In the rows, 128 means zero.
Each row has a class, written after it, and each block has its own classes.
[111  88  78 122 142 100 107 144 104 157 180 156 151 133 148 128 158 118
 140  81  99 156 142 139  88 133  75 198 118 110 156 123 123 171] | H
[114 101  68 114 159 110 105 130 101 157 172 145 161 129 132 131 140 135
 139  73 105 155 140 133 107 117  95 182 145 128 129 122 141 156] | S
[ 76 111 120  88  90 114 112 100 135 137 143  96 140 153 133 167 153  98
 110 138 127 118 138 114 122 100  84 176 103 147 180 142 140  84] | V
[ 81 134 131 109 122  91 152 124 139 104 163 114 171 131  98 136 142 146
 100 130 108 118 141 109 190 127 134 175 107 134 171 100  56 108] | S
[133 128 123  92 109 130 104  86  81 105 185 159  81 145  81 120 137 111
  72 119  70  65 140  96 161 115 121 170  87 149 161 170 101  72] | V
[140 130 140  91 102 131 124  87  74 100 173 160  72 149  74 125 133 119
  80 111  89  53 143 109 157  96 115 164  89 159 147 180  80  79] | K
[ 85 132 124 104 117  95 144 124 146 105 166 120 165 136  90 140 149 146
  95 130 111 117 144 109 190 124 135 180 108 144 172 107  44 105] | S
[ 78  91  89 128  89 113 146  83 139 120 132 104 130 156 125 168 146 140
 116 130 138 125 141 115 117  86  62 178 129 169 183 130 127  90] | U
[ 87 133 114  81 123  96 132 141 138 120 151 157 170 137  98 150 160 142
 108 129 107 101 109  96 177 101 142 196  98 132 150 101  62 102] | W
[ 79 132 117  77 114  98 132 143 130 120 154 141 165 135  97 151 151 132
 112 132 100  98 112  97 180  92 145 190 101 141 153 104  73  97] | K
[ 83 142 105  88 137 104 138 147 117 131 169 124 170 132 103 140 140 137
 119 131 112 112 101  88 187  92 148 193 101 133 163 103  56  99] | D
[ 74 139 110  80 124 101 155 137 119 134 166 143 176 126 113 130 138 140
 126 131 101 113 104  94 182 105 145 191  97 118 169  83  82  98] | H
[123  89  84 142 169 105 111 161 100 166 163 150 143 122 152 126 142 119
 148  79 124 151 142 145  86 122  87 175 130 117 140 113 147 172] | T
[146 145 142  91 140 134 121  85  66 119 177 149  84 134  91 130 124 130
  82 110  69  65 136  78 150 107 115 186 103 153 163 166  96  71] | P
[144 124 125  96 110 131 122 100  73  97 161 173  75 147  80 110 139 114
  78 111  93  47 143  97 157  89 130 165  91 167 149 160  90  76] | B
[ 81 132 118  76 119  92 130 137 132 123 150 139 161 140  96 154 160 135
 105 127  90 105 121  96 172  97 140 194 100 145 160 104  63  99] | K
[ 83 120 104 102 103 131 125 102 130 139 145  87 132 155 130 164 143 103
 120 141 131 121 134 110 133  88  99 180 113 152 175 154 126  76] | D
[137 134 136 103 115 131 120  82  66  97 175 160  88 147  87 123 128 132
  83 120  85  64 139  98 160  91 130 177  88 153 154 159 112  74] | Z
[ 75 145 121  87 127 102 135 108 137 104 161 146 160 126  93 139 136 142
 108 135 100 109 123 106 194 109 153 205 120 141 167 105  53  96] | P
[134 126 128  80 110 129 123  77  81 104 177 174  89 155  85 114 142 122
  83 117  66  80 134 105 159 106 123 176  80 148 161 163  96  75] | H
[114  86  69 133 164 101  97 146  93 166 170 157 155 124 149 127 146 115
 144  76 113 144 141 139  78 121  82 189 131 118 139 109 158 165] | T
[ 81 139 121  83 130 104 127 126 131 112 159 145 160 132  98 154 150 148
 110 135  93 105 119  98 184 102 147 212 112 138 166 106  56  95] | P
[108  87  74 129 145  90  94 151 105 157 172 143 151 128 146 131 155 107
 129  90 103 150 140 127  95 141  72 192 125 122 155 129 138 168] | V
[ 91 120 121  97 103 117 122 103 152 136 120 109 146 159 127 169 152 120
 117 136 139 115 130 114 124  89  94 159 108 157 161 133 131  81] | W
[115 103  78 137 164 105 101 141  93 167 157 159 151 119 137 126 130 112
 153  71 102 148 134 135  88 137 109 185 139 117 134 106 150 167] | F
[ 82 139 122  94 134 105 135 117 135 108 161 141 162 123 101 140 135 136
 103 129  94 110 135 105 182 119 152 207 117 139 173 109  55  96] | P
[ 72 132 115  86 118  99 153 141 123 125 166 144 170 130 109 135 145 145
 119 136 107 114 110 100 186 106 135 189  97 121 172  88  69 103] | H
[ 74  99 107 111  89 118 134  86 135 117 110 100 130 160 125 172 147 123
 124 140 128 120 140 119 121  89  69 173 131 160 181 146 125  85] | K
[ 79  94  91 109  76 114 127  94 134 120 139 104 129 154 123 169 150 122
 108 142 140 110 146 116 114  93  64 181 124 158 179 150 126  85] | V
[123  86  73 135 152  93 106 156 108 149 156 146 152 132 145 114 149 109
 139  75 107 153 149 135  89 118  84 184 132 136 155 123 124 172] | B
[ 85 110 109  82 108 121 122  99 136 132 136  95 137 152 125 169 133 131
 112 133 143 118 134 124 126  78  94 165 118 168 164 142 136  83] | K
[151 141 132  92 141 139 126  96  69 123 189 142  96 142  91 130 133 118
  72 107  77  67 132  77 164  97 116 169  92 154 152 174 117  60] | S
[147 133 141  96 126 134 123  99  66 117 181 160  90 139  90 123 136 124
  72 106  79  69 141  83 152  99 111 171  94 147 147 168 106  74] | Z
[ 87 101  96  81  94 113 104 100 158 138 123 114 119 148 132 167 142 124
 102 139 133 135 149 131 108  94 103 162 114 145 170 132 131  84] | V
[ 70 105  96 117  90 126 140  83 122 114 142  86 133 157 119 164 133 124
 121 141 131 114 140 118 127  81  84 187 126 159 178 147 120  79] | D
[143 142 134  87 130 128 124  85  86 119 170 155  94 143  81 123 131 126
  76 110  82  70 127  80 155 110 115 169  99 158 149 162 101  77] | W
[121  92  72 123 165 106  97 141  99 165 178 150 156 114 145 120 132 142
 136  71 114 157 144 134  93 125  85 176 138 112 130 111 142 165] | Z
[ 91 112 105  99  96 121 115 102 147 133 134 117 134 147 134 165 142 120
 105 139 136 128 156 127 118  85 101 178 112 139 170 141 127  78] | Z
[ 78 131 121  98 121  95 157 140 142 121 177 127 159 126  99 131 143 132
 102 131 115 112 139 124 184 104 135 191  98 130 170 106  63  99] | T
[ 84 131 128 107 113  83 144 139 133 114 156 136 155 134  95 137 141 142
  96 129 117 126 136 116 190 119 138 184  96 144 176 108  43 117] | F
[120  91  65 153 163 101 124 153 111 160 169 149 146 120 144 121 130 132
 156  75 111 164 130 143  90 126  84 176 144 118 135 108 145 183] | U
[149 127 129  77 133 139 124 106  73 115 175 153  90 141  85 108 134 115
  76  97  76  64 131  84 152  88 122 161 102 168 142 164 114  74] | B
[114  95  85 132 145  93 106 148  98 161 161 151 148 130 137 130 151 113
 135  84 113 154 142 128 102 143  81 193 128 128 151 132 122 169] | F
[ 81 127 129  90 119  89 126 133 128 115 139 150 162 143  98 152 157 134
 101 132 109 115 115 103 181 106 142 187  91 144 167 100  65 102] | F
[136 152 158 104 121 135 109  71  55  83 163 164  67 153  82 134 119 144
  87 134  75  58 131 104 179  86 144 173  89 162 158 161 101  77] | P
[134 141 160 108 115 128 112  90  49  92 161 160  68 156  83 135 116 136
  85 129  88  69 121 108 173  85 143 158  77 158 157 152 121  88] | F
[139 130 125  99 106 132 124  89  67 106 188 170  85 151  93 116 138 124
  86 122  76  63 136 105 156 102 121 175  71 140 162 163 103  75] | H
[129 142 143 100 108 137 127  79  57 100 179 169  66 154  81 123 129 135
  89 131  76  50 132 110 163  93 139 165  78 147 151 148 120  76] | H
[ 85  99  95  91  99 117 120 115 155 146 126 121 130 153 142 169 152 109
 103 137 133 135 156 133 118  70  98 179 105 149 178 139 140  70] | T
[ 78 127 105  82 127 100 129 135 121 116 171 136 161 135  97 145 153 138
 105 132 101 103 116 100 179  99 150 205  95 133 157 103  56  99] | D
[145 135 136  97 130 136 127  90  78 118 174 141  94 149  87 133 146 121
  75 107  67  73 141  79 160 106 115 166  97 159 153 169 111  66] | S
[130 134 140 101 112 136 124  83  72  92 180 160  67 151  79 127 115 142
  84 118  86  74 122 101 168  85 131 164  93 164 156 148 111  88] | U
[138 125 122  92 109 121 124  88  79 117 178 163  77 151  83 117 140 115
  80 116  82  65 152 104 152  96 118 184  80 158 164 168 101  69] | T
[ 71 137 111  78 128 101 147 138 118 131 163 148 177 131 110 139 149 145
 119 132 107 110 104  98 181 101 140 193  95 121 167  83  75  96] | H
[ 84 140 123 101 108  87 141 131 153 105 160 137 164 137  88 140 145 152
  94 132 108 118 131 111 187 110 136 183 106 140 163 105  39 115] | W
[133 132 154  92 127 128 121  89  61 107 167 160  70 152  87 127 137 125
  76 121  81  63 139 108 159  89 132 168  77 157 155 153 120  74] | T
[ 75 123 111  81 113  97 135 135 128 117 158 162 164 143 103 150 169 139
 107 134  91 105 116 102 168  99 141 199  94 132 159  91  78  99] | H
[124 100  72 122 171 113 101 131 101 155 171 151 149 118 140 125 121 147
 148  73 101 155 139 138  99 120  98 190 150 127 139 123 130 163] | P
[137 125 124 105 111 131 128  88  86 103 188 161  76 150  79 122 132 133
  81 104  72  83 137 101 160  98 118 176  93 161 164 160  88  87] | U
[ 93 115 101  96 124 130 126  99 113 137 150  83 139 148 133 162 129 136
 117 132 147 109 132 121 120  81 111 167 106 159 157 136 142  79] | D
[ 81 140 119 105 114 100 142 115 143 107 150 147 158 128  96 131 148 133
  96 134 103 115 144 110 186 118 156 188 113 133 160 103  58  97] | Z
[ 90 115 123  96 116 118 128 102 117 136 137 102 134 154 121 166 133 135
 115 128 145 118 133 124 131  89 103 169 104 166 170 134 134  87] | F
[139 136 117  98 117 137 119  86  65 103 187 147  81 148  79 115 125 123
  85 121  85  64 132  92 166 102 136 179  88 158 156 174  84  73] | D
[136 133 142 104 119 130 109  94  64  84 163 158  74 155  80 118 130 130
  82 120  76  54 135 107 161  78 147 158  87 170 149 141 122  88] | B
[138 119 119  97 117 126 116  91  78  92 168 164  79 150  82 108 139 124
  80 110  74  64 140 100 165  90 130 171  91 166 164 155  95  79] | B
[110 105  63 135 166 108  98 136  83 159 173 138 158 122 145 123 135 107
 143  86  92 150 134 121  90 138 106 200 138 117 138 121 147 164] | D
[140 135 140 109 118 138 119  88  56  89 174 158  79 156  87 135 133 137
  80 122  81  60 136 100 181  82 138 166  80 156 157 165 108  72] | S
[ 78 152 129  83 146 110 138 133 116 121 166 132 168 121 105 144 124 151
 131 133 112 106 104 100 188 103 150 206 115 124 170  98  61 103] | P
[ 77 104  82 121  95 120 139  88 118 119 134  98 131 155 124 160 137 126
 119 141 140 116 144 119 125  85  85 189 125 157 179 148 110  81] | D
[144 140 148  84 137 131 113  81  68 106 178 153  86 139  89 131 124 140
  76 112  68  70 129  83 160  98 119 179  99 159 158 164  99  76] | P
[ 93 109 101 100 107 126 112  96 149 132 122 111 128 155 137 173 150 121
 105 138 135 133 153 121 132  92 103 167 113 147 180 142 126  71] | S
[120 100  75 129 154  92 107 146 109 157 162 155 157 133 136 132 154 131
 139  79 111 149 136 128  92 132  75 197 134 125 141 128 113 175] | W
[118 104  70 138 164 101 105 149 108 158 171 156 164 119 138 126 133 122
 142  76 110 144 133 126  88 136  90 192 144 115 136 115 133 174] | W
[ 79 102 110 108  87 111 133  94 121 117 122 103 131 159 128 173 147 124
 114 141 129 114 141 115 124  83  72 182 120 164 179 153 127  89] | K
[ 80 104 100  75  92 125 110 108 149 141 142 109 134 145 130 163 149 108
 106 138 140 125 139 121 125 100  96 170 116 148 165 147 136  81] | V
[144 133 135  87 128 126 133  99  69 131 186 150  88 143  90 123 138 117
  74 105  83  62 135  86 151  80 108 169  83 161 152 160 122  64] | T

A new block, with new classes.
[176 115 106 129 113 119 131  96 131 123 127 109 142 117  87 124 137 135
 138 145 105 122 115 143 145 113 130 130 107 137 113 119 102 133] | A
[ 91 141 166 171 115 105 137 158 142 109 148 110  80  87 151 152 110 110
 109 144 162 152 157 125  99 128 136 137 128 100  89 132 162 128] | Q
[141 129 108 136 127 129 102 121 109 117 129 128 126 112  73 116 132 134
 132 112 127 127 163 130 130 135 122 106 104 152  86 106 122 125] | R
[154 102 105 118 130 131 126  93 113 118 129 123 142 109 101 122 137 127
 134 127 130 122 147 136 135 128 122 140 115 139 123 138  87 128] | R
[127 130 113  67 116 132  98 115 132 110 147  77 153 114 137 138 151  95
 146 126  65  81  93 121  94 161 110 161 159 171 148 183 112 142] | Q
[172 143 162  67 131 120  83 119 120 117 124 110 110 124 118 106 169 136
 130 110  90 104 111 109 129 143 149 146 112 125 156 169 121 128] | X
[169  98 108 117 114 145 121  99 128 120 129 124 142 120 112 122 137 141
 141 128 126 119 139 145 141 115 129 137 111 141 118 132  95 140] | N
[125 157 165 102 115 131  88 110 135 131 144 114  98 123 115 121 171 117
 132 122  81 100 119 111 104 152 142 134 126 132 146 163 114 146] | R
[ 82 156 217 169 136  80  78  57 125 115 142 115 120 134  84 115  96  97
 123 166  72 184 136 117 112 133 135 148  89 123  84 108 151 126] | Y
[123 119 168 105 137 121  87  96 130 106 125 148 100 113 105 134 137 132
 163 129  92 136 136 155 144 140 141 126 114 116 135 124 131 135] | E
[145 126 174  86 130 142  81  70 116 105 139 146 109  96  99 119 144 134
 164 126  78 113 150 151 146 137 162 134 111 134 135 141 127 121] | R
[152  99 101  99 117 133 116  91 119 116 121 132 140 108  89 130 129 132
 144 124 112 102 123 149 147 123 125 125 128 136 131 125  96 138] | E
[130 130 157 110 138 138  89  88 123 102 143 138 116  81 115 140 119 118
 156 129 102 120 167 145 146 122 148 136 129 119 143 134 127 115] | R
[182 111 103  98 106 128 100  97 126 121 118 118 143 118  96 120 147 130
 152 125 109 120 135 130 136 114 129 135 113 145 129 143  97 138] | Q
[132 144 164 116 121 129  80  92 141 104 141 132 104 112  97 127 140 126
 155 131  74 131 144 136 139 140 152 143  97 125 124 133 134 139] | Y
[144 139 114 116 110 155 123 125 113 125 125 144 119 109  83  96 135 124
 131 119 126  93 135 129 127 125 123 112 112 141  97 115 141 125] | G
[135 122 126 123 123 160 123 120 108 116 127 161 117 114  82 120 124 140
 143 109 145 110 150 141 133 130 121 112  96 145  96 108 133 115] | N
[155 114  97 131 124 131 140 111 132 123 129 121 151 124  97 127 130 135
 139 137 149 111 117 142 131 124 127 135 121 138 126 133 108 135] | C
[101 113 171  79 100 183 160 137 115 137 170 162 139 130 184 148 147 121
 106 125  67 133 178 143 119 133 143 185 123 150 133 175 147 148] | Y
[147 140 104 113 105 157  71 116 129 121 127 137 127 108  78 113 131 137
 137 115 127 110 155 131 149 124 134  91  99 144  96 100 138 125] | N
[177 110 106 103 121 142 118  90 114 117 132 124 131 114  86 124 134 130
 140 134 100  98 137 123 137 118 125 137 124 136 136 142  82 137] | G
[148 105 100 121 125 138 137  84 115 123 135 130 149 125 102 142 130 145
 141 118 126 115 143 149 120 129 136 141 122 145 123 133  79 139] | R
[125 122 163 121 130 104  86  99 127 111 126 147 100 110  99 130 133 134
 156 135  97 137 135 150 156 124 150 121 106 107 131 110 136 142] | E
[139 129 177  97 132 116  97  98 123 105 139 143 111 112 117 135 139 141
 162 126 110 123 137 148 136 124 165 156 111 120 142 146 136 126] | X
[130 127 110 110 122 146 115 122 118 115 120 146 133 121  89 123 125 140
 138 107 140 107 134 139 129 129 127 106 112 145  95 112 132 120] | X
[147 145 124 135 116 143 109 121 117 123 123 132 138 119  73 104 131 120
 133 110 104 107 143 134 129 113 116 113  99 145  85  98 140 129] | X
[143 143 111 137 118 147  91 131 129 121 127 120 119 110  94 115 128 131
 115 114 124 123 151 126 134 133 125  96  95 128  86  98 132 132] | N
[149 135 160  99 136 134  85  95 124 102 144 131 117  94 102 128 138 129
 162 130  99 125 133 144 133 129 157 125 113 122 133 132 114 124] | N
[178 113 112  96 108 142 109  94 117 117 110 128 154 118  91 139 138 131
 136 121 132  99 126 129 139 101 139 142 124 143 143 153 100 128] | X
[141 132 160  85 108 122 116 109 122 129 147 118 123 110 157 121 146 138
 116 111  88 111 131 131 123 109 168 165 121 121 134 157 133 150] | X
[138 137 106 119 120 158  89 138 130 112 120 126 124 116  97 101 131 137
 127 113 127 119 143 128 143 135 122  95 101 142  87  98 150 130] | N
[129 132 134  96 113  95 110 109 115 151 174 102 108 114 122  78 140 126
 113 150  68  96 116  94 130 130 125 124 136 138 121 142 107 130] | G
[111 121 123 129 118 119 119 138 121 121 133 136 108 112  94 111 128 135
 128 126 127 116 133 142 139 143 120 103 115 135  88  99 145 132] | E
[136 138 128  75 119 147 110  93 143 114 177  99 112 106 107 136 155 133
 156 121  85  80 124 110 101 143 129 155 151 154 158 186  92 142] | C
[120 146 164  58 120 106  61 124 130 135 133 122 101 110 144 124 165  90
 139 116  83 122 123 106  97 163 132 133 121 117 157 175 104 139] | Q
[153 137 177  89 131 134  71  79 129  99 120 153 114 124  91 145 144 133
 167 130  81 135 134 137 148 136 167 149  99 121 164 150 121 131] | Y
[133 124 117  81 106 166 104 115 116 108 119 149 126 106  82 147 112 133
 139 114 122  83 139 134 139 135 128 119 126 161 116 126 148 113] | A
[152 142 132  84 117 144 125 144 121 116 143 122 119  94 113 137 167 113
 136 108 101  63  99 125 112 142 144 146 133 135 161 172 120 151] | C
[156 123 101 102 112 150 105  98 143 114 114 125 143 118 101 119 139 121
 147 121 103 106 121 129 145 125 124 140 118 137 142 143 105 137] | Y
[125 114 102 120 121 116 123 128 119 116 130 125 122 112 100 126 119 137
 126 120 127 115 133 146 135 152 119 126  97 146  82 105 141 127] | A
[169 110 101 124 124 123 132  88 113 125 126 114 155 123  91 127 142 134
 131 119 118 129 131 134 127 107 119 139 109 147 112 138  89 125] | X
[144 141 122 114 114 159 134 138 114 113 116 143 128 116  70 112 132 134
 127 118 126 114 121 134 123 132 131 104  98 148  80 100 148 127] | A
[169 109 104 110 115 144 116  96 123 127 125 131 150 116 107 116 136 138
 137 129 138 121 133 142 145 111 136 131 108 134 126 130  99 127] | N
[159 127 158 112 111 117 128 121 118 125 132 115 115 120  91 137 137 115
 129 138 111  94 113 119 107 140 119 142 132 149 129 156 104 119] | A
[145 127 166  97 132 125  93  92 138 104 139 124 107 103 118 138 133 132
 157 139  79 147 146 138 141 122 149 137 115 120 134 136 123 128] | A
[ 76 144 122 182 109 125 162 131 131 115 202  94 150 117  58 151 121 103
 129 194 133 112 107 120  84 132 109 119 156 177  75 129 123 135] | C
[ 83 134 185 162 150 127 176 121 128  98 178 127  84 104 148  85 115 166
 137 139 122 161 141 144 130 113 150 154  97 109  75  95 183 131] | N
[147 137 163 105 136 134  67  91 131  97 134 130 120 103  96 129 129 123
 163 137 109 123 137 141 142 131 154 134 107 115 141 127 124 127] | N
[142 106 173 114  99  90  89 136 121 172  91 183 155 196 140 129 112 125
 144 170 159 133 131 140 151 117 147 125 119 124 164 123 126 130] | Q
[148 124 162 106 138 119  96  89 120 122 130 149 102 120 117 115 138 141
 159 131  79 137 143 145 148 124 149 126 108 119 133 127 129 126] | G
[139 125 157  80 130 140  91  89 131 101 126 144 116 102 102 142 132 123
 167 132  94 116 129 151 142 141 144 138 114 129 141 139 131 119] | A
[ 54 123 157  82  99 157 165 121 113 131 172 133 139  98 148  90 137  97
 114 143  73  90  99 134 114 124 115 150 155 160 106 146 171 141] | E
[169 113 107 134 123 129 129 104 133 126 130 116 150 125  95 131 137 133
 139 143 131 129 130 140 133 115 128 128 121 139 126 137  97 135] | C
[147 139 126  94  97 163 136 129 102 114 175 125 135  76  70 148 143 107
 121 137 117  57 129 116 114 124 144 145 137 155 134 164 119 134] | C
[130 142 154 123 130 122  89  89 121 115 137 141 120 102  89 128 129 121
 155 137 115 118 141 137 136 124 152 124 118 121 137 124 119 123] | R
[132 144 137 122 116 148  85 144 119 122 124 147 124 119  96 120 122 123
 128 116 126 105 145 136 134 138 137 101 101 130 100  95 146 135] | N
[152 107 114 114 115 128 112  84 115 125 129 123 144 118  98 123 146 128
 134 132 114 120 138 135 136 124 133 138 114 147 124 143  95 137] | R
[161 146 164  91 115 140 107  95 133 127 160 105  98  93 104  99 164 114
 136 137  89  87 104 111 112 138 134 128 128 127 142 168  86 117] | N
[142 140 115 130 109 141 116 123 120 120 135 121 113  96  83  97 143 114
 132 126  98  95 127 129 127 126 115 109 118 149  86 120 142 128] | G
[181 110 114  97 114 153 107  98 127 122 122 131 149 126 103 131 144 139
 146 129 128 111 128 141 137 119 142 132 116 137 142 143  83 137] | N
[153 132 148  89  95 119  98 101 125 145 140 119 110 110 109 109 154 113
 117 154  91 112 107  99 131 123 142 105 121 121 137 154  94 129] | Q
[108 145 166  98 119  96 108 106 122 133 183 109 106 112  91 102 160 121
 138 159  90 136 122 101 109 129 130 132 137 135 132 153 104 129] | E
[149 143 175 112 135 116  81  93 127 108 134 133 116 109 102 141 138 129
 157 132  98 129 135 143 138 120 160 133 114 118 141 138 130 117] | X
[133 130 192 115 135 116 126 159 141 133 144 109 149 138 180 153 156 105
 131 183  81 191 131 145 122 126 134 127 164 144 145 172 140 102] | A
